Each row has a hidden value; after the row comes its band, the name of the range that the value falls in. Each part has its own.
In the rows, 128 means zero.
[149 111 134 129 129 141 104 129 146 202 109 160 119 160 131 127 115 144
 107 124 118 145  37 117 118  91 191 143 143 111 148  96 110 139 131 120
 117 110  96 153 127 187 189 125 112 116   1 115 124 110 157 133 134 108
 161 123  79 143 152  60 100 146 119 123 130  80   1  67 118 160 133 135
 108 113 158 124 109 113 180 148 205 126 151 162 141 127  80  51 104 136
 143 101 145  87 145 119 134 191 111 152 133 177 107 138 162 137 130 150
 142 124 100  79 200 173 130 150 176 166 120 110 115 113  69  53 127 120
 211  68 105 160 155 103] : pagil
[114 116  99 112 134  86 123 131 132 106 108 140 125 108 148 123 105 154
 124 119 158  97 182 121  61 132 216  99 148 167 127 120 121 134 184 126
 129 146 168 117 156 114 109 117 143 125 204 124 137 110 119  90 133 124
 133 138 173 122 137 117 152 102 128 125 125 104  88 122 135 130 125  98
 146 132 121 119 124 148 128 148  80  96 129 131 125 130 157 149 118 114
 181 133 140 101 126 151 179 151 111 133 109 133  86 126 140 127 120 194
 169 133 159 146  70 134 133 140 151 141 121 151 136 120 160 159  94  73
 125 159 162 128 116 155] : vuseg
[123 134 149 119 127 135 119 131 165 117 144  90 135 145  98 129 165  89
 134 125 139 128 137 133 155 141  62 146 133  96 127 132 131 116  90 131
 126 104  89 125  74 153 125 137 118 143 119 130 112 146 118 180 118 129
 141 126 102 125 123 161 124 117 111 131 139 156 182 140 117 118 129 161
 129 122 136 162 128 108 120 128 182 154 130 131 126 126 121  92 144 129
 102 129 124 157 113  99  69  71 131 155 160 111 150 132 129 119 137  78
  63 115 107 132 141 124 111 113 107 123 130 126 126 135  90 139 166 149
 153 151 112 124 171 133] : pagil
[137 153 130 123 134 131 117 141 123 110 123  83 139 149  98 130 193 104
 123 119  86 138 169 134 145 137  18 143 101  94 161 136 125 100 100 134
 133 142 102 124 114 122 136 143 118 143  50 125  95 155 133 180 128 130
 151 130 140 102 129 154 137 124 122 134 124 137 163 172 130  96 132 167
 106 127 117 152 140 144 166 119 152 155 114 138 125 123 138  86 180 126
  75 158 118 147 124 109  73 121 121 142 153 141 152 133 133 124 140  28
 120 113 114 136 134  51 113 108 109 127 118 129 140 144 156 105 175 143
 119 118 132 109 149 119] : vuseg
[133 153 132 106 131 106 111 142 141  87 115  64 147 144  81 135 206  92
 124 118 102 145 209 138 143 152   1 135  98  95 167 144 141  98  99 135
 130 146  93 117  84 124 125 139 119 150  17 126  89 154 129 192 114 128
 171 136 145  83 126 177 146  93 126 135 131 143 155 157 126  84 126 172
 104 122 123 158 149 135 187 126 131 159 117 148 123 123 149  52 188 135
  73 148 112 139 115  98  63  98 134 156 139 126 152 137 127 120 138  13
 112 116 129 143 130  62 100  98 107 129 116 137 140 141 140  92 188 142
 106 139 135 105 158 147] : pagil
[124 155 113  76 139  97 114 153  96  93 100  84 130 158 102 117 210 111
 126 116 103 143 200 141 118 153  33 123  83 109 182 139 111 124  70 136
 134 144 114 113 119  89 124 155 123 141  66 122  77 165 137 164 160 117
  96 136 153  95 133 130 156 116 116 135 132 140 159 172 150  82 119 174
  92 117  97 159 152 152 181 135 189 149 113 147 117 122 137  66 175 118
  95 187 123 151 126 134  80 179 105 156 129 147 129 157 141 122 137  28
 131 106 134 166  97  38 116 108 113 162 110 148 160 140 158 101 192  90
  74 135 170 110 176 161] : vuseg
[136 150 136 115 129 127 120 134 137 114 122  75 137 138  94 130 181 103
 126 125  95 138 166 136 159 144  12 137 104  95 146 135 136 101  86 134
 126 132  97 126  98 132 126 155 117 137  62 126 102 149 136 186 119 127
 146 131 124 108 123 158 129 126 117 134 134 160 176 153 128 109 127 169
 103 122 123 155 143 127 174 116 158 150 120 134 126 125 126  77 158 138
  74 141 116 144 118 117  68 101 131 147 143 128 157 141 130 124 135  44
 101 113 121 140 148  82 111 109 102 128 124 127 136 139 118 115 191 160
 141 129 123 123 151 130] : Zizud
[127 156 117  81 132 110 120 152 118  95 113  85 143 152  93 128 220 101
 126 120 110 149 192 141 131 165  37 113 109 109 175 146 126 111  76 136
 135 136 104 118  95 112 127 155 121 149  57 123  87 159 128 180 148 116
 105 139 138  91 128 162 153 114 117 133 136 146 190 162 140  85 119 174
  85 116 106 167 157 147 188 123 180 156 111 144 119 122 134  73 172 135
  68 172 116 149 115 128  71 145 120 152 145 131 148 153 132 121 141  26
 117 103 129 159 110  50 108 105 103 131 111 147 155 145 133 119 194 111
 110 139 146 111 159 144] : Zizud
[130 153 140 119 128 116 119 136 153 102 129  60 150 133  80 138 201  98
 129 126  94 148 201 145 163 145   1 130 106  90 151 145 149  99  80 133
 131 118  95 120  82 130 125 140 116 145  21 127 108 145 121 197 114 124
 156 142 121  96 120 174 132 109 123 134 122 146 181 151 123 102 128 161
 104 119 120 156 157 131 174 109 134 153 118 142 126 128 136  48 160 157
  62 124 111 154 107 111  67  57 142 139 139 124 162 132 113 121 136  25
  81 113 122 134 166  60  96 107  89 112 124 135 141 148 116 119 192 132
 122 150 114 109 156 125] : pagil
[159 120 145 147 126 163 110 126 131 191 117 166 121 159 122 125 113 140
 106 134  89 156  49 120 146  86 129 158 118  97 135 100 119 129 115 118
 120 110  96 157 138 185 191 129 104 112  12 119 127 116 153 131 130 108
 159 111  70 144 143  68  94 169 118 128 138  88  28  48 113 162 138 135
 103 116 169 111 102 107 168 133 205 134 147 158 142 126  76  55 105 133
 135  96 138  91 143 113 126 175 115 132 150 179 121 129 153 141 127 122
 139 129  92  71 217 160 138 144 165 163 124  97 108 120  79  45 125 151
 187  52  91 164 146  94] : Zizud
[125 130 144 124 127 137 122 129 138 132 144  92 147 130  99 135 167 107
 135 126 126 144 132 137 162 141  63 137 122  95 128 130 141 121  85 130
 122 108  93 128  92 151 126 133 116 138  66 127 119 140 126 180 113 126
 152 131  88 114 123 156 110 110 128 129 139 155 163 124 115 126 136 146
 123 121 139 137 135 117 158 113 152 153 125 135 129 128 112 107 144 144
 105 118 116 146 116 109  79  63 136 138 149 115 150 128 121 124 134  78
  83 123 113 115 181 131 114 107 111 107 127 123 117 135  92  99 165 149
 162 128 101 121 149 132] : pagil
[172 124 155 181 125 194 111 122 115 198 129 145 125 161 118 130 117 137
 106 131  31 163  27 116 169  85  78 171 112  77 136 106 134 115 110 116
 116 114  85 153 134 174 192 122 106 114   1 121 122 123 161 136 128 117
 190 111  68 142 133  86  81 160 124 129 132  98  14  55 101 149 141 139
 108 121 173 104 108 104 146 125 168 147 146 157 145 126  78  95 116 130
 106  98 126  86 151  95 116 169 130 123 145 173 147 123 140 142 128  95
 114 133  99  68 230 124 136 139 163 148 123  90 112 123 120  26 115 190
 161  28  83 153 125  80] : vuseg
